Each row has two labels, one from each of two sets.
[-33   1 -47   9   1 -27  54 114 -10  27   9  18  16  24 -44  38   1  49
   7 -38] => P LP
[-59 -11  -4  10  -5 -14   7  15 -21  39 -17  11  30  16  32 -22 -19  57
  -1 -13] => P LP
[-62  -8  -5  15  -5 -30  40  28 -24  35 -23  20  17  34  15 -11 -26  15
   3 -45] => W LP
[-16   3 -27   1 -22  13  15  75  -7  -1  33   6  -5   2  28 -12  -3  -6
   4 -10] => S QS
[-23   9 -23 -21 -20 -12  12 -17   2 -15  -1  -7  43 -28 -50 -11  -2  34
  27  -4] => S LP
[ 22   1  30 -27  21 -53  15  14 -20   3 -18 -12   2   7 -55 -31  27 -20
  -1  -7] => S Hm
[  2   1  34 -23 -68 -25   3  95 -57 -20  18  25 -25   4  31 -33  42 -67
   7 -17] => S QS
[-10  -3 -17 -17  12  -8 -24  -2 -19  22 -16  -4  12  -7 -28  20  -8 100
 -20 -45] => P Hm
[-24   3  -3   7  -5  -3  11  89   6  20  -8  12 -10  13   5   6  -1  25
 -12 -53] => P LP
[  7   3  -2   9 -33  16   1  69 -10  -5 -12  33  -9  -3  31 -25 -15  59
 -23 -29] => P LP
[ -4  -3   0  -6   4 -44  10  40 -11  26  -1  12  18  -6  31  -6  14  44
 -16 -20] => P Hm
[-19  11  14  -1  15 -31  -1   2  10  19  -3   4  18  15  22  -8  48  -4
  18   4] => W LP
[-26   6  20 -36   5 -45  20  72 -28  -9   5   7  27   2  18 -34  27  20
  28  55] => S LP
[ 14 -17   2 -34 -25 -71 -28 -13 -42 -22   7  -1  41  -1 -18 -27  -3   0
 -11   5] => S Hm
[  8  22 -30  -4 -27 -69  -4   8  18   6 -22  21   5  -6 -38 -23  19  26
  25   4] => S Hm
[-13  -5  -7 -36 -36 -14  -5  19 -16  -1  -7 -11  26  -3  25 -21   3  -2
  -7  14] => S LP
[-48  13  65  24  12 -17  11  65 -19  20 -24   2   4  40  -1  -3   7  39
   0 -28] => P LP
[-17   5 -23 -29   3  -1 -13  85 -18  -4 -13   9   7   1 -21   8 -30  43
 -10 -35] => P LP
[ 62   3  -5 -18 -22 -30   3  48   3  32   1   1   2 -11 -17 -12  14  38
  -7 -14] => P LP
[-51  -7   8   1  29 -21  16  14 -52  14   2   5  34  17  -4   7 -17  18
   9  -7] => W LP
[-52   2  15  15  24 -11  19  29 -23  16   5  36  32  28  16  -1  33 -30
  -3 -21] => P LP
[  1  -6 -14 -11  -3   2 -21  59 -11 -58 -25  13   8   2  14  17  -4  21
  -6 -20] => P LP
[-47   3 -25  -2 -16   0 -10  27 -10  -9 -12   9  17 -10 -16  20  14  59
 -14 -20] => P LP
[-37  15  31 -12  -8 -31  46  -6  51  46 -29 -54  56 -48 -41  23  -4  68
  21  -9] => S LP
[ 13  11  35  16 -40 -14  21  25 -33  26  25  -4  -7  52 -22  -2  18   9
 -42 -11] => P QS
[ 20  16  43  10 -76  11  42  49  14 -14  12  -9 -39   2  -9  -5  33 -52
   7  27] => S QS
[-50  50   1   4  43 -23  29  44  20  22  -4  -7  10  11  23  -7   0   5
  26 -11] => W LP
[-42   4  16 -29 -58 -12  16  26 -44  -7  11  17  22   5   2 -17   9 -13
  -6 -12] => S LP
[ -1  14  23 -19 -57 -64   0  -5 -30   6  23  15  -4  30 -11 -49  22 -22
   5  -2] => S Hm
[-44   7   8 -15 -29  -7  52   9 -10  12   3 -13  40 -14 -31 -17  12  64
  -6  11] => S LP
[-55 -31 -20  -9 -91 -32  17  39 -21  -8   0  -4  20   6 -33 -11  40   9
   2 -15] => S LP
[-75   7 -37  21 -12  11  33  53  11   8 -32  18  20  -2  11 -26  16  14
  35   5] => S LP
[   9    2   26  -20    0  -86  -23  -42   -8   -2    2  -12   21   13
 -107   -2  -10    6  -31   24] => S Hm
[-91  -2  30  -8 -42 -11  -7  31 -70  -5  26  14  31  14 -33 -11  27   2
 -20 -10] => S LP
